Below is a small trained network, with its code and all its weights. Each question gives an input and a target symbol and asks what happens when units are switched off, that is, made to give their printed mean instead of their output.

import numpy as np


def w(rows, s, z=0):
    codes = np.array(rows[::2]) - 128.0
    scale = np.full(codes.shape[1], s)
    scale[-1] = z or s
    return codes * scale


def f(y):
    return np.maximum(y, 0)


def softmax(a):
    e = np.exp(a - a.max(-1, keepdims=True))
    return e / e.sum(-1, keepdims=True)


def log_softmax(a):
    a = a - a.max(-1, keepdims=True)
    return a - np.log(np.exp(a).sum(-1, keepdims=True))


def net(x, mask):
    ids = ['Γδηξπστ'.index(c) for c in x.split()]
    T = len(ids)
    res = E[ids] + P[:T]
    u = 0
    for l in range(2):
        r = res
        for j in range(3):
            rows = slice(4 * j, 4 * j + 4)
            q, k, v = (r @ M[l][rows].T for M in (Q, K, V))
            z = softmax(np.where(np.tri(T) > 0, q @ k.T / 4**0.5, -1e9)) @ v
            o = O[l][rows]
            res = res + np.where(mask[u + j], z, o[:, -1]) @ o[:, :-1]
        u += 3
        y = f(res @ A[l][:, :-1].T + A[l][:, -1])
        res = res + np.where(mask[u : u + 8], y, B[l][:, -1]) @ B[l][:, :-1]
        u += 8
    return log_softmax(res[-1] @ U[:, :-1].T + U[:, -1])


Q, K, V, O, A, B = {}, {}, {}, {}, {}, {}
E = w([
[76,171,138,38],'Γ',
[90,247,100,167],'δ',
[20,118,133,149],'η',
[202,127,182,101],'ξ',
[112,116,131,141],'π',
[94,67,58,59],'σ',
[134,154,174,207],'τ',
],0.013)
P = w([
[115,74,102,176],'0',
[69,145,179,107],'1',
[133,87,73,166],'2',
[84,146,191,98],'3',
[147,102,54,154],'4',
[94,153,194,86],'5',
[158,120,39,141],'6',
[105,154,194,73],'7',
[164,135,28,129],'8',
[113,154,191,60],'9',
[173,157,2,112],'10',
[112,154,193,66],'11',
[161,122,32,140],'12',
],0.0091)
Q[0] = w([
[77,245,168,147],'L0H0',
[100,81,115,82],'L0H0',
[50,183,154,166],'L0H0',
[190,103,127,129],'L0H0',
[105,109,117,122],'L0H1',
[143,181,194,109],'L0H1',
[137,94,59,100],'L0H1',
[119,169,188,127],'L0H1',
[52,110,131,78],'L0H2',
[90,104,88,148],'L0H2',
[152,130,107,193],'L0H2',
[74,105,95,104],'L0H2',
],0.012)
K[0] = w([
[175,249,81,126],'L0H0',
[98,103,128,86],'L0H0',
[120,207,69,126],'L0H0',
[155,79,168,158],'L0H0',
[102,134,122,138],'L0H1',
[186,165,195,66],'L0H1',
[73,95,22,101],'L0H1',
[170,175,182,115],'L0H1',
[192,140,165,114],'L0H2',
[125,149,190,184],'L0H2',
[69,127,131,162],'L0H2',
[176,153,207,133],'L0H2',
],0.011)
V[0] = w([
[84,50,210,96],'L0H0',
[155,33,195,152],'L0H0',
[112,132,79,104],'L0H0',
[137,252,54,130],'L0H0',
[101,70,50,157],'L0H1',
[163,122,214,105],'L0H1',
[64,94,1,161],'L0H1',
[166,63,96,160],'L0H1',
[61,48,119,154],'L0H2',
[160,128,200,131],'L0H2',
[76,132,197,206],'L0H2',
[52,80,12,117],'L0H2',
],0.0047)
O[0] = w([
[141,3,124,108,157],'L0H0',
[178,65,90,141,2],'L0H0',
[99,141,114,117,183],'L0H0',
[86,240,177,135,197],'L0H0',
[122,103,37,142,154],'L0H1',
[109,149,220,135,108],'L0H1',
[139,110,3,126,188],'L0H1',
[110,77,102,152,73],'L0H1',
[119,222,132,144,177],'L0H2',
[72,73,93,128,129],'L0H2',
[106,136,81,176,146],'L0H2',
[160,186,161,128,160],'L0H2',
],0.0055,0.0011)
A[0] = w([
[84,70,149,104,70],'L0N0',
[254,120,128,211,220],'L0N1',
[190,85,125,54,254],'L0N2',
[227,133,37,116,95],'L0N3',
[218,87,140,157,130],'L0N4',
[57,140,238,111,151],'L0N5',
[80,97,47,74,204],'L0N6',
[113,99,71,75,224],'L0N7',
],0.0077,0.0049)
B[0] = w([
[210,157,79,70,143],'L0N0',
[254,234,62,136,189],'L0N1',
[154,109,87,1,238],'L0N2',
[194,21,211,138,186],'L0N3',
[160,216,33,88,157],'L0N4',
[175,74,250,112,239],'L0N5',
[75,58,139,89,254],'L0N6',
[103,72,122,80,238],'L0N7',
],0.0068,0.007)
Q[1] = w([
[112,106,148,67],'L1H0',
[110,121,121,68],'L1H0',
[139,123,161,178],'L1H0',
[110,102,138,79],'L1H0',
[199,71,136,139],'L1H1',
[94,171,95,162],'L1H1',
[102,185,92,170],'L1H1',
[95,144,102,149],'L1H1',
[90,147,66,127],'L1H2',
[190,117,254,30],'L1H2',
[144,190,99,147],'L1H2',
[138,78,172,124],'L1H2',
],0.0085)
K[1] = w([
[83,86,133,59],'L1H0',
[27,91,80,79],'L1H0',
[235,139,205,113],'L1H0',
[81,92,140,66],'L1H0',
[217,137,231,102],'L1H1',
[59,1,28,86],'L1H1',
[102,42,47,105],'L1H1',
[51,65,99,104],'L1H1',
[60,165,120,189],'L1H2',
[212,135,151,2],'L1H2',
[134,140,165,248],'L1H2',
[167,90,94,14],'L1H2',
],0.0063)
V[1] = w([
[112,132,72,146],'L1H0',
[121,153,150,113],'L1H0',
[63,99,99,132],'L1H0',
[79,97,110,104],'L1H0',
[137,101,122,168],'L1H1',
[101,79,108,109],'L1H1',
[84,112,151,93],'L1H1',
[98,150,79,123],'L1H1',
[174,166,156,171],'L1H2',
[104,128,101,201],'L1H2',
[2,109,111,125],'L1H2',
[104,180,186,218],'L1H2',
],0.006)
O[1] = w([
[114,138,137,172,129],'L1H0',
[134,139,129,70,111],'L1H0',
[15,98,132,165,173],'L1H0',
[62,78,92,132,196],'L1H0',
[146,106,124,94,106],'L1H1',
[113,76,133,149,121],'L1H1',
[83,109,124,165,151],'L1H1',
[153,120,231,138,88],'L1H1',
[129,86,175,198,76],'L1H2',
[66,108,105,231,60],'L1H2',
[62,205,22,137,111],'L1H2',
[92,150,174,252,4],'L1H2',
],0.0037,0.013)
A[1] = w([
[147,220,59,221,175],'L1N0',
[126,141,111,63,151],'L1N1',
[137,113,65,107,232],'L1N2',
[183,129,188,108,198],'L1N3',
[1,65,137,82,82],'L1N4',
[173,91,77,137,180],'L1N5',
[69,168,219,149,181],'L1N6',
[66,89,12,92,254],'L1N7',
],0.0084,0.0049)
B[1] = w([
[161,92,75,202,146],'L1N0',
[150,171,137,132,200],'L1N1',
[98,151,142,114,196],'L1N2',
[70,83,118,164,186],'L1N3',
[237,143,171,201,222],'L1N4',
[84,109,73,58,170],'L1N5',
[114,95,1,72,159],'L1N6',
[100,145,191,163,254],'L1N7',
],0.0083,0.022)
U = w([
[175,137,81,97,12],'Γ',
[106,144,86,143,224],'δ',
[193,112,121,169,36],'η',
[161,227,165,126,177],'ξ',
[148,23,143,134,45],'π',
[93,111,141,170,158],'σ',
[6,120,81,88,253],'τ',
],0.011,0.0031)

Each question gives the input, a string of symbols that net reads in full, and the target symbol t.
The units are the heads (4 rows each of Q, K, V and O) and the neurons (one row each of A and B). Each row of codes is followed by its name. A weight is (code - 128) times the scale printed after its matrix; where a second scale follows, it is the last column's (O, A, B and U).
mask holds one flag per unit, layer by layer, with each layer's heads first. A switched-off unit (its flag False) gives its mean, the last column of its rows in O or B, instead of its output. The means were averaged over made-up inputs and are rounded, as every weight is.
A unit's drop is (log p(t) with every unit on - log p(t) with that unit switched off) / (log p(t) with every unit on - log p(t) with every unit switched off).
The circuit of an input: a set's keep is (log p(t) with only the set's units on - log p(t) with every unit switched off) / (log p(t) with every unit on - log p(t) with every unit switched off). Starting from the 12 units with the biggest drops (on a tie, the unit counted first), units are removed one at a time, each time the one whose removal leaves the highest keep (on an exact tie, the one counted first), for as long as the keep stays at least 0.8.
circuit, biggest first: the units of the circuit, biggest drop first
top k neurons: the k neurons with the biggest drops, biggest first
top k neurons in layer l: the k neurons of layer l with the biggest drops, biggest first
drop of u: that unit's drop, to one decimal
input ξ ξ π Γ Γ σ Γ ξ ξ η, target π: top 2 neurons in layer 0	[L0N5 L0N1]
input δ δ δ π τ η π π η π, target τ: circuit, biggest first	[L1N4 L0N6]
input η ξ η τ π π δ δ, target τ: top 2 neurons	[L1N6 L1N4]
input ξ δ ξ τ τ π σ ξ σ τ η τ Γ, target ξ: top 3 neurons in layer 1	[L1N4 L1N7 L1N3]
input σ π ξ η ξ η σ η σ, target π: top 2 neurons in layer 0	[L0N3 L0N6]
input σ Γ τ, target η: top 3 neurons	[L0N1 L1N0 L0N2]
input σ ξ Γ Γ τ ξ ξ ξ σ η, target ξ: circuit, biggest first	[L0N6 L0H1 L1N5]
input ξ η ξ π, target π: circuit, biggest first	[L1H2 L0N1 L0H0]
input η η Γ ξ σ σ δ σ δ τ, target τ: top 3 neurons	[L1N4 L1N6 L1N3]
input ξ η ξ ξ η η ξ τ σ τ σ ξ, target π: circuit, biggest first	[L0N5 L0H1 L1N3]
input σ δ ξ ξ τ ξ τ, target η: top neuron	[L1N0]
input η δ ξ σ π π ξ Γ ξ τ, target π: top 2 neurons	[L0N1 L1N3]
input η ξ ξ ξ Γ τ Γ σ ξ, target Γ: top 3 neurons	[L0N1 L1N7 L1N4]
input δ π τ Γ π η π η Γ, target ξ: top 4 neurons	[L1N3 L1N6 L1N5 L0N1]
input η τ Γ σ ξ η ξ δ π ξ π, target τ: circuit, biggest first	[L1N4]
input ξ ξ Γ ξ η η η ξ η ξ σ, target π: circuit, biggest first	[L0N3 L0H1]
input Γ τ π σ π Γ ξ ξ δ σ, target ξ: top 3 neurons	[L1N4 L1N7 L1N1]
input σ Γ η π τ ξ Γ Γ σ ξ δ τ, target τ: top 3 neurons	[L1N6 L1N4 L1N3]
input η σ ξ τ, target π: top 2 neurons	[L1N3 L0N1]
input ξ ξ π σ ξ, target Γ: top neuron	[L0N1]
input π σ τ δ δ ξ ξ ξ ξ δ, target τ: top 3 neurons in layer 1	[L1N4 L1N6 L1N3]
input Γ τ η σ ξ σ ξ ξ, target π: top 2 neurons	[L1N3 L0N5]
input η π Γ π Γ σ δ σ, target ξ: top 2 neurons	[L1N4 L1N7]
input σ δ ξ Γ, target π: top 4 neurons in layer 0	[L0N1 L0N5 L0N4 L0N2]
input σ ξ τ σ τ τ Γ η, target ξ: top 3 neurons in layer 0	[L0N7 L0N6 L0N0]
input σ ξ ξ π, target π: drop of L0H0	0.3
input π π Γ ξ δ τ η, target σ: drop of L1N4	0.3
input σ η σ π δ, target δ: drop of L1H2	0.4
input π Γ τ δ Γ η π η σ π, target ξ: drop of L0N6	0.1
